[128 = 0]

z713z783: 124, 110, 129, 130, 131, 135, 141, 146, 131, 143, 112, 138, 117, 127, 126, 127, 133, 116, 92, 156, 124, 120, 134, 118, 131, 124, 133, 153, 167, 120, 110, 136
z886z239: 125, 113, 103, 96, 130, 122, 112, 128, 110, 104, 137, 65, 97, 95, 114, 117, 117, 115, 135, 159, 128, 144, 120, 108, 110, 146, 164, 130, 128, 80, 153, 145
z918z25: 134, 126, 158, 132, 121, 140, 139, 96, 156, 108, 151, 108, 89, 128, 98, 129, 142, 136, 169, 151, 112, 112, 101, 124, 163, 147, 135, 125, 133, 103, 147, 82
z380z410: 140, 116, 170, 172, 109, 149, 122, 123, 153, 145, 138, 149, 109, 146, 98, 134, 156, 136, 136, 137, 142, 95, 124, 134, 160, 111, 99, 141, 146, 155, 125, 95
z380z410: 125, 121, 113, 140, 125, 134, 111, 137, 116, 136, 123, 119, 130, 122, 130, 137, 122, 129, 99, 121, 143, 120, 143, 124, 96, 114, 138, 138, 132, 131, 131, 167
z918z25: 132, 151, 138, 138, 118, 119, 135, 134, 112, 128, 117, 126, 130, 124, 141, 124, 114, 136, 142, 128, 110, 117, 112, 129, 124, 113, 133, 131, 128, 114, 116, 152
z380z410: 135, 131, 96, 121, 119, 111, 106, 162, 101, 120, 132, 64, 108, 100, 114, 98, 93, 120, 151, 164, 123, 135, 122, 97, 105, 111, 141, 130, 130, 84, 153, 154
z380z410: 132, 129, 138, 128, 135, 138, 146, 102, 171, 112, 155, 117, 105, 139, 101, 127, 132, 134, 163, 144, 109, 122, 115, 118, 157, 151, 126, 114, 130, 110, 157, 68
z918z25: 148, 163, 144, 178, 95, 124, 116, 142, 119, 123, 139, 88, 109, 123, 110, 109, 97, 160, 193, 141, 106, 86, 96, 107, 126, 82, 125, 132, 128, 99, 138, 144
z918z25: 129, 149, 122, 158, 116, 125, 123, 144, 106, 131, 113, 139, 161, 133, 155, 126, 110, 167, 133, 90, 121, 105, 123, 123, 106, 87, 136, 141, 127, 142, 89, 175
z380z410: 133, 151, 133, 148, 122, 127, 146, 126, 139, 112, 134, 123, 136, 137, 131, 114, 111, 170, 178, 119, 93, 105, 101, 109, 145, 110, 137, 131, 135, 113, 106, 113
z380z410: 134, 120, 164, 147, 110, 139, 108, 116, 122, 147, 126, 135, 101, 125, 112, 150, 154, 101, 104, 139, 158, 116, 134, 156, 126, 128, 110, 130, 123, 142, 149, 142
z380z410: 117, 130, 127, 111, 158, 154, 159, 52, 192, 100, 162, 127, 108, 146, 114, 173, 137, 130, 120, 112, 111, 127, 134, 138, 124, 192, 154, 94, 112, 108, 186, 83
z918z25: 138, 146, 220, 145, 99, 136, 172, 95, 133, 120, 112, 141, 74, 124, 120, 133, 158, 134, 165, 174, 82, 86, 62, 145, 193, 135, 140, 155, 164, 86, 92, 111
z886z239: 132, 137, 129, 130, 130, 126, 121, 114, 142, 123, 146, 137, 143, 141, 124, 129, 132, 135, 155, 103, 137, 137, 131, 139, 138, 134, 107, 103, 98, 153, 144, 96
z713z783: 127, 128, 154, 123, 122, 133, 128, 102, 122, 123, 126, 131, 112, 122, 129, 145, 147, 121, 124, 127, 132, 124, 117, 148, 133, 143, 136, 128, 121, 125, 129, 136
z886z239: 118, 120, 113, 122, 131, 148, 92, 68, 128, 92, 159, 96, 129, 119, 124, 166, 142, 157, 132, 70, 158, 126, 134, 142, 87, 152, 167, 109, 80, 137, 159, 153
z713z783: 132, 150, 148, 146, 116, 132, 144, 122, 123, 136, 115, 103, 83, 115, 124, 146, 108, 107, 105, 170, 103, 98, 115, 128, 102, 126, 149, 136, 150, 71, 157, 177
z918z25: 140, 159, 64, 145, 137, 112, 113, 168, 143, 145, 151, 75, 124, 130, 107, 114, 54, 100, 131, 153, 123, 137, 165, 96, 68, 110, 103, 86, 109, 95, 227, 138
z713z783: 126, 131, 129, 139, 130, 131, 133, 132, 131, 135, 122, 153, 148, 140, 139, 131, 130, 139, 120, 109, 128, 123, 134, 131, 129, 118, 121, 131, 130, 149, 109, 130
z713z783: 122, 147, 76, 142, 142, 132, 125, 133, 132, 132, 131, 103, 138, 129, 139, 149, 79, 131, 88, 112, 121, 118, 159, 111, 53, 120, 152, 115, 122, 104, 172, 186
z886z239: 122, 112, 120, 133, 130, 135, 123, 138, 122, 134, 118, 143, 144, 131, 137, 130, 136, 140, 104, 114, 139, 124, 138, 124, 122, 117, 134, 146, 142, 147, 98, 143
z713z783: 128, 81, 112, 117, 122, 135, 75, 135, 115, 122, 147, 101, 122, 113, 99, 118, 155, 124, 130, 125, 182, 147, 145, 123, 128, 128, 122, 134, 116, 158, 136, 115
z713z783: 128, 139, 114, 133, 136, 123, 154, 151, 138, 138, 117, 132, 130, 134, 135, 119, 102, 125, 116, 149, 100, 122, 131, 109, 123, 119, 130, 134, 155, 105, 124, 132
z886z239: 122, 94, 109, 135, 137, 132, 116, 163, 129, 144, 118, 184, 190, 150, 143, 109, 151, 159, 114, 84, 157, 139, 152, 120, 151, 100, 102, 151, 142, 207, 55, 102
z886z239: 126, 115, 91, 109, 141, 121, 116, 145, 131, 126, 138, 110, 135, 124, 121, 114, 116, 116, 125, 134, 139, 153, 147, 113, 117, 134, 123, 117, 121, 129, 149, 114
z918z25: 123, 104, 138, 114, 123, 117, 115, 168, 84, 164, 86, 167, 143, 117, 151, 123, 152, 88, 66, 139, 161, 149, 147, 151, 128, 115, 107, 154, 144, 163, 84, 167
z886z239: 139, 157, 98, 123, 137, 113, 113, 126, 147, 131, 160, 98, 125, 135, 109, 127, 92, 95, 152, 130, 136, 153, 152, 132, 101, 142, 92, 68, 76, 121, 225, 102
z380z410: 121, 134, 120, 119, 117, 113, 98, 146, 61, 146, 92, 129, 144, 103, 165, 144, 123, 101, 70, 110, 158, 141, 145, 155, 71, 112, 139, 137, 109, 137, 115, 230
z713z783: 129, 87, 125, 129, 117, 138, 73, 128, 113, 126, 144, 117, 131, 119, 106, 126, 163, 132, 130, 108, 186, 139, 142, 135, 130, 122, 117, 135, 109, 174, 125, 121
z886z239: 122, 123, 96, 96, 151, 124, 143, 128, 145, 123, 136, 101, 109, 120, 119, 128, 108, 97, 108, 161, 115, 151, 143, 113, 112, 160, 141, 113, 134, 89, 173, 116
z886z239: 127, 155, 149, 115, 141, 126, 195, 117, 154, 140, 109, 123, 72, 125, 127, 145, 103, 76, 90, 206, 68, 117, 116, 127, 127, 163, 145, 125, 170, 43, 171, 134
z918z25: 122, 99, 120, 111, 135, 138, 109, 105, 137, 106, 149, 122, 134, 127, 116, 129, 155, 147, 144, 104, 151, 141, 130, 127, 142, 146, 137, 126, 114, 151, 121, 96
z918z25: 146, 197, 101, 172, 120, 117, 139, 136, 149, 118, 154, 69, 115, 134, 115, 118, 45, 153, 190, 138, 76, 94, 115, 92, 87, 98, 131, 93, 112, 64, 200, 143
z380z410: 120, 154, 125, 138, 127, 133, 130, 101, 111, 119, 118, 128, 140, 125, 158, 161, 114, 148, 107, 88, 120, 110, 126, 143, 81, 126, 162, 125, 111, 118, 125, 195
z713z783: 125, 93, 105, 114, 138, 125, 104, 148, 133, 125, 140, 157, 178, 142, 127, 100, 154, 151, 150, 89, 163, 159, 145, 122, 162, 120, 98, 128, 115, 199, 86, 71
129, 121, 112, 137, 109, 127, 93, 149, 82, 129, 116, 76, 105, 94, 125, 128, 111, 124, 105, 146, 143, 114, 129, 114, 78, 103, 160, 151, 137, 96, 134, 209 : z886z239
144, 112, 195, 161, 86, 137, 113, 133, 113, 133, 123, 123, 85, 116, 97, 113, 167, 136, 164, 166, 137, 93, 88, 132, 181, 102, 115, 166, 156, 129, 93, 115 : z918z25
135, 175, 118, 120, 136, 105, 161, 133, 141, 115, 135, 119, 139, 136, 138, 105, 86, 136, 185, 134, 78, 136, 108, 115, 140, 129, 120, 98, 113, 96, 145, 99 : z713z783
123, 132, 107, 126, 135, 132, 125, 120, 128, 125, 131, 109, 122, 122, 130, 144, 112, 122, 104, 125, 128, 127, 141, 125, 91, 135, 147, 121, 123, 109, 155, 158 : z713z783
147, 171, 175, 169, 93, 119, 127, 135, 106, 146, 116, 123, 103, 124, 126, 128, 114, 119, 153, 149, 113, 96, 102, 145, 128, 96, 107, 127, 123, 109, 140, 161 : z886z239
150, 122, 75, 186, 113, 134, 67, 178, 146, 146, 170, 67, 120, 133, 72, 103, 84, 137, 154, 140, 163, 109, 166, 81, 87, 74, 90, 114, 120, 137, 203, 121 : z918z25
132, 198, 136, 155, 138, 125, 199, 117, 163, 137, 117, 135, 112, 148, 146, 148, 69, 124, 123, 152, 49, 92, 114, 120, 105, 130, 139, 109, 148, 60, 166, 148 : z918z25
137, 171, 112, 162, 119, 124, 126, 134, 125, 133, 133, 95, 120, 127, 129, 136, 78, 133, 136, 129, 108, 103, 130, 117, 79, 104, 133, 112, 116, 93, 174, 175 : z713z783
120, 135, 115, 101, 144, 126, 132, 97, 132, 108, 138, 123, 137, 127, 139, 142, 127, 128, 131, 103, 126, 147, 131, 139, 116, 158, 144, 105, 99, 124, 146, 125 : z713z783
138, 103, 127, 123, 97, 111, 68, 158, 74, 105, 136, 88, 140, 99, 116, 78, 146, 164, 204, 116, 162, 140, 100, 113, 157, 90, 125, 149, 109, 154, 77, 124 : z886z239
138, 117, 142, 135, 105, 116, 96, 166, 88, 153, 111, 121, 116, 110, 121, 111, 137, 97, 117, 156, 158, 134, 132, 137, 128, 102, 102, 143, 132, 139, 123, 156 : z380z410
138, 105, 139, 120, 113, 125, 97, 135, 121, 125, 145, 94, 95, 111, 91, 109, 146, 107, 157, 163, 153, 140, 121, 125, 151, 132, 111, 127, 122, 125, 153, 97 : z918z25
128, 139, 105, 116, 135, 128, 129, 109, 138, 103, 149, 75, 102, 115, 115, 132, 101, 129, 146, 142, 110, 128, 121, 110, 103, 147, 158, 111, 117, 77, 177, 133 : z380z410
142, 123, 160, 171, 95, 140, 93, 132, 114, 147, 131, 105, 86, 117, 97, 139, 139, 113, 121, 153, 156, 96, 127, 137, 115, 103, 114, 141, 133, 125, 157, 160 : z380z410
120, 116, 103, 143, 135, 143, 118, 131, 132, 134, 127, 132, 142, 133, 134, 144, 123, 143, 90, 105, 141, 116, 151, 119, 94, 117, 143, 139, 138, 141, 123, 159 : z380z410
145, 106, 172, 165, 104, 140, 114, 145, 144, 154, 135, 145, 102, 139, 89, 115, 161, 118, 143, 160, 151, 108, 124, 131, 176, 106, 81, 145, 151, 158, 124, 81 : z380z410
118, 124, 101, 83, 154, 121, 140, 111, 138, 111, 137, 113, 126, 121, 132, 133, 121, 106, 118, 133, 121, 162, 138, 128, 118, 170, 144, 105, 112, 107, 159, 113 : z380z410
132, 166, 148, 101, 124, 102, 155, 122, 107, 119, 114, 111, 106, 110, 143, 121, 108, 100, 152, 161, 90, 141, 97, 141, 135, 146, 136, 112, 117, 75, 144, 141 : z918z25
130, 120, 129, 105, 130, 118, 124, 135, 122, 133, 129, 114, 107, 116, 116, 120, 131, 89, 123, 161, 136, 151, 132, 134, 135, 145, 116, 119, 124, 115, 155, 115 : z918z25

z90_z200: 161, 125, 145, 103, 122, 111, 92, 146, 119, 103, 93, 136, 162, 134, 124, 136, 95, 79, 44, 140, 114, 83, 109, 99, 142, 171, 114, 138, 146, 117, 252, 110
z36_z116: 74, 97, 155, 124, 114, 138, 134, 103, 109, 101, 142, 143, 140, 143, 125, 118, 151, 118, 120, 133, 120, 148, 89, 106, 96, 123, 152, 107, 142, 144, 133, 128
z90_z200: 85, 147, 128, 160, 165, 236, 126, 152, 146, 121, 150, 127, 125, 99, 105, 139, 125, 155, 141, 138, 114, 96, 161, 96, 163, 91, 170, 152, 133, 117, 94, 167
z90_z200: 76, 129, 133, 145, 147, 161, 164, 117, 156, 168, 155, 110, 123, 112, 106, 103, 157, 141, 150, 137, 114, 112, 125, 107, 109, 109, 148, 96, 129, 114, 65, 148
z18_z142: 125, 109, 143, 135, 128, 134, 118, 106, 115, 124, 134, 131, 141, 133, 131, 124, 127, 95, 114, 125, 124, 100, 114, 123, 113, 155, 120, 118, 137, 143, 156, 132
z740_z767: 84, 118, 137, 120, 111, 123, 130, 152, 122, 117, 112, 152, 134, 131, 128, 111, 126, 129, 148, 136, 131, 175, 118, 116, 133, 100, 149, 139, 116, 161, 134, 131
z740_z767: 143, 167, 117, 126, 151, 170, 123, 149, 137, 119, 149, 110, 138, 112, 100, 135, 149, 172, 91, 128, 92, 74, 133, 93, 167, 127, 140, 139, 140, 73, 151, 127
z740_z767: 130, 106, 125, 105, 127, 96, 121, 100, 111, 130, 128, 155, 128, 163, 146, 150, 116, 105, 124, 148, 154, 133, 121, 163, 91, 137, 148, 123, 130, 123, 110, 145
z18_z142: 186, 120, 120, 147, 127, 178, 85, 72, 85, 61, 142, 146, 133, 156, 154, 171, 118, 119, 126, 115, 151, 88, 138, 160, 127, 162, 120, 170, 137, 134, 142, 141
z90_z200: 136, 137, 119, 128, 109, 125, 133, 135, 125, 101, 120, 128, 116, 130, 134, 130, 135, 162, 150, 118, 137, 178, 131, 135, 139, 105, 125, 144, 119, 133, 109, 110
z740_z767: 159, 125, 129, 164, 131, 155, 107, 122, 117, 119, 130, 119, 123, 111, 142, 132, 111, 109, 150, 99, 133, 110, 152, 142, 149, 148, 92, 147, 124, 168, 143, 130
z90_z200: 79, 131, 139, 122, 133, 134, 152, 154, 148, 140, 136, 115, 123, 109, 108, 117, 144, 150, 118, 135, 106, 155, 117, 95, 129, 97, 150, 103, 137, 112, 112, 119
z90_z200: 103, 107, 136, 114, 110, 105, 142, 95, 98, 93, 162, 134, 116, 150, 138, 142, 170, 163, 133, 116, 125, 188, 93, 138, 94, 112, 147, 101, 144, 122, 90, 108
z18_z142: 135, 100, 145, 144, 105, 106, 148, 43, 117, 135, 149, 108, 144, 148, 130, 84, 175, 95, 136, 110, 122, 91, 78, 127, 68, 183, 86, 84, 132, 145, 130, 114
z18_z142: 100, 137, 121, 129, 129, 116, 164, 121, 160, 183, 127, 118, 134, 127, 109, 80, 152, 130, 159, 143, 125, 111, 120, 118, 109, 122, 130, 108, 107, 122, 87, 143
z36_z116: 196, 152, 98, 152, 121, 160, 129, 77, 132, 109, 129, 115, 121, 144, 136, 130, 140, 152, 164, 118, 154, 94, 146, 158, 128, 147, 100, 160, 111, 110, 87, 132
z740_z767: 135, 123, 114, 127, 112, 95, 138, 74, 115, 160, 136, 144, 155, 164, 129, 74, 166, 112, 173, 133, 137, 80, 101, 149, 95, 163, 114, 128, 96, 147, 117, 153
z90_z200: 154, 128, 132, 115, 124, 89, 129, 134, 144, 151, 103, 114, 135, 124, 126, 120, 110, 96, 93, 133, 127, 109, 122, 123, 121, 155, 101, 112, 132, 117, 169, 110
z18_z142: 94, 118, 145, 108, 137, 160, 124, 163, 144, 91, 105, 137, 112, 121, 126, 183, 85, 128, 76, 159, 139, 182, 140, 108, 127, 84, 177, 126, 159, 96, 122, 121
z90_z200: 91, 132, 137, 131, 152, 155, 135, 156, 147, 151, 137, 121, 128, 105, 111, 129, 122, 127, 112, 139, 109, 113, 137, 101, 139, 112, 150, 114, 138, 116, 124, 141
z740_z767: 171, 122, 114, 130, 130, 102, 100, 131, 107, 130, 119, 146, 118, 137, 158, 154, 94, 108, 149, 118, 155, 134, 157, 178, 138, 142, 110, 154, 116, 157, 132, 138
z18_z142: 122, 114, 134, 135, 123, 146, 110, 101, 102, 112, 137, 151, 152, 147, 132, 115, 136, 106, 136, 128, 128, 92, 113, 127, 121, 150, 132, 143, 122, 154, 155, 149
z18_z142: 92, 94, 154, 139, 127, 177, 132, 73, 135, 115, 120, 139, 148, 148, 123, 119, 122, 73, 111, 158, 143, 89, 105, 107, 76, 147, 148, 114, 141, 132, 126, 153
z740_z767: 102, 117, 135, 108, 119, 96, 141, 108, 127, 151, 130, 139, 151, 149, 118, 95, 151, 110, 121, 146, 120, 106, 92, 116, 97, 143, 138, 106, 122, 124, 140, 137
z36_z116: 112, 110, 128, 139, 111, 133, 125, 86, 94, 106, 150, 152, 137, 155, 140, 112, 158, 132, 174, 117, 137, 136, 108, 146, 108, 132, 134, 138, 115, 165, 106, 144
z36_z116: 157, 151, 103, 111, 108, 101, 134, 125, 128, 120, 114, 136, 132, 149, 128, 114, 144, 161, 149, 132, 140, 141, 124, 142, 136, 122, 124, 152, 105, 113, 119, 121
z18_z142: 145, 130, 119, 119, 127, 78, 154, 83, 120, 155, 171, 103, 121, 140, 126, 115, 183, 154, 132, 110, 111, 116, 100, 145, 94, 151, 109, 82, 134, 97, 91, 111
z90_z200: 138, 138, 124, 140, 120, 167, 137, 108, 134, 92, 132, 115, 119, 128, 124, 136, 143, 160, 133, 123, 133, 141, 128, 121, 128, 116, 129, 137, 133, 109, 100, 116
z18_z142: 85, 98, 156, 113, 135, 100, 110, 130, 91, 139, 156, 149, 159, 134, 124, 112, 144, 91, 96, 125, 92, 96, 89, 107, 117, 156, 140, 101, 143, 155, 196, 139
z36_z116: 134, 126, 128, 116, 126, 76, 109, 161, 94, 131, 146, 136, 126, 122, 140, 134, 134, 139, 129, 100, 107, 154, 125, 142, 154, 131, 116, 127, 128, 155, 166, 113
z36_z116: 164, 140, 112, 115, 87, 108, 133, 81, 109, 84, 124, 134, 145, 167, 128, 102, 174, 162, 141, 122, 135, 132, 91, 133, 115, 144, 113, 147, 112, 115, 137, 106
z90_z200: 155, 123, 136, 119, 140, 142, 104, 136, 112, 79, 138, 121, 108, 122, 141, 199, 104, 140, 70, 120, 126, 152, 139, 133, 137, 125, 137, 126, 168, 95, 144, 103
z36_z116: 86, 126, 131, 95, 132, 97, 122, 163, 115, 144, 131, 159, 147, 139, 118, 118, 133, 129, 114, 148, 111, 131, 111, 115, 135, 114, 166, 127, 123, 128, 157, 145
z18_z142: 129, 127, 129, 104, 143, 99, 109, 151, 96, 119, 160, 137, 124, 129, 134, 163, 135, 148, 94, 117, 104, 137, 123, 135, 143, 127, 146, 118, 149, 111, 152, 121
z36_z116: 139, 125, 124, 130, 99, 102, 137, 113, 122, 117, 116, 128, 126, 139, 137, 106, 142, 135, 158, 116, 140, 162, 115, 139, 120, 129, 106, 133, 112, 151, 122, 110
z740_z767: 123, 118, 131, 156, 125, 177, 127, 64, 112, 114, 153, 134, 148, 147, 125, 103, 161, 118, 157, 124, 129, 72, 111, 126, 104, 154, 126, 135, 121, 145, 113, 155
z36_z116: 119, 125, 141, 105, 114, 141, 129, 97, 110, 71, 145, 129, 147, 151, 114, 136, 168, 154, 75, 135, 106, 123, 79, 94, 109, 135, 151, 116, 155, 84, 158, 106
z36_z116: 71, 123, 132, 83, 125, 113, 124, 137, 102, 114, 143, 173, 160, 162, 112, 118, 160, 146, 105, 160, 108, 126, 86, 104, 119, 111, 192, 130, 128, 109, 153, 150
z740_z767: 128, 138, 123, 128, 138, 165, 138, 109, 136, 109, 145, 118, 120, 132, 119, 149, 143, 159, 115, 137, 127, 121, 129, 121, 120, 115, 150, 124, 143, 84, 91, 129
z740_z767: 120, 95, 159, 112, 140, 95, 105, 134, 115, 145, 123, 134, 146, 126, 133, 139, 98, 56, 63, 134, 113, 93, 110, 116, 110, 170, 121, 96, 155, 140, 207, 126
105, 115, 145, 128, 102, 112, 168, 102, 157, 131, 111, 102, 120, 126, 120, 101, 145, 122, 127, 133, 134, 168, 99, 108, 86, 122, 114, 88, 134, 122, 101, 97 : z18_z142
120, 113, 145, 123, 111, 118, 123, 126, 113, 99, 124, 130, 131, 130, 133, 130, 130, 121, 112, 119, 123, 157, 108, 117, 123, 130, 123, 121, 139, 143, 157, 106 : z18_z142
143, 143, 124, 146, 144, 149, 114, 183, 157, 152, 91, 121, 120, 92, 128, 132, 72, 103, 132, 129, 136, 119, 176, 124, 172, 120, 111, 155, 116, 149, 152, 136 : z18_z142
161, 119, 128, 153, 159, 180, 114, 67, 128, 135, 152, 117, 134, 136, 131, 150, 120, 91, 109, 133, 136, 31, 140, 141, 101, 176, 120, 121, 146, 105, 116, 158 : z90_z200
129, 106, 130, 152, 113, 134, 117, 69, 95, 128, 143, 150, 154, 155, 139, 88, 153, 95, 178, 116, 137, 82, 108, 146, 105, 167, 109, 141, 105, 184, 136, 157 : z36_z116
104, 149, 121, 162, 134, 220, 142, 114, 147, 111, 138, 122, 133, 119, 106, 106, 152, 162, 166, 133, 126, 101, 138, 101, 143, 104, 147, 155, 115, 123, 84, 153 : z90_z200
142, 130, 118, 131, 125, 166, 112, 107, 112, 87, 129, 148, 130, 149, 136, 151, 124, 141, 137, 135, 147, 124, 136, 141, 130, 122, 147, 161, 126, 122, 114, 143 : z18_z142
115, 125, 147, 89, 151, 107, 128, 161, 145, 135, 127, 114, 125, 116, 114, 169, 108, 118, 31, 151, 104, 127, 117, 98, 120, 126, 154, 86, 173, 64, 164, 107 : z740_z767
129, 136, 107, 120, 104, 63, 140, 162, 137, 168, 92, 144, 121, 131, 140, 91, 116, 129, 195, 127, 153, 183, 144, 160, 141, 107, 110, 148, 81, 175, 108, 130 : z36_z116
97, 134, 142, 111, 123, 113, 140, 167, 149, 140, 108, 120, 141, 112, 106, 104, 129, 125, 96, 140, 105, 137, 110, 85, 139, 117, 134, 113, 132, 118, 169, 112 : z90_z200
101, 140, 147, 106, 102, 131, 142, 156, 147, 96, 100, 117, 150, 120, 98, 99, 146, 144, 78, 140, 99, 147, 88, 61, 139, 115, 135, 121, 138, 104, 190, 90 : z90_z200
146, 120, 133, 141, 128, 118, 120, 137, 128, 132, 118, 118, 115, 113, 142, 139, 103, 107, 132, 112, 136, 143, 145, 142, 135, 136, 101, 127, 130, 152, 137, 117 : z740_z767
173, 142, 115, 122, 150, 94, 135, 129, 135, 153, 154, 93, 99, 113, 134, 163, 132, 151, 105, 109, 118, 126, 145, 153, 129, 138, 107, 97, 148, 83, 101, 105 : z18_z142
163, 162, 90, 118, 122, 98, 126, 139, 122, 149, 126, 142, 136, 143, 128, 104, 146, 163, 172, 125, 133, 112, 139, 154, 155, 128, 120, 164, 89, 127, 120, 142 : z740_z767
182, 148, 104, 171, 130, 173, 116, 133, 127, 99, 127, 113, 88, 107, 152, 163, 105, 163, 184, 93, 157, 164, 186, 169, 167, 108, 98, 172, 116, 150, 75, 122 : z740_z767
112, 142, 135, 142, 123, 142, 159, 122, 156, 145, 134, 93, 134, 108, 101, 85, 165, 144, 128, 120, 101, 111, 108, 88, 126, 130, 110, 103, 128, 113, 124, 110 : z740_z767
107, 107, 128, 113, 112, 97, 145, 103, 127, 133, 120, 144, 121, 154, 140, 127, 130, 119, 148, 145, 155, 169, 115, 150, 86, 116, 144, 114, 122, 134, 84, 132 : z740_z767
164, 150, 105, 133, 156, 138, 106, 151, 123, 145, 139, 131, 121, 119, 133, 154, 109, 139, 133, 123, 128, 92, 167, 153, 163, 131, 128, 154, 122, 117, 126, 149 : z18_z142
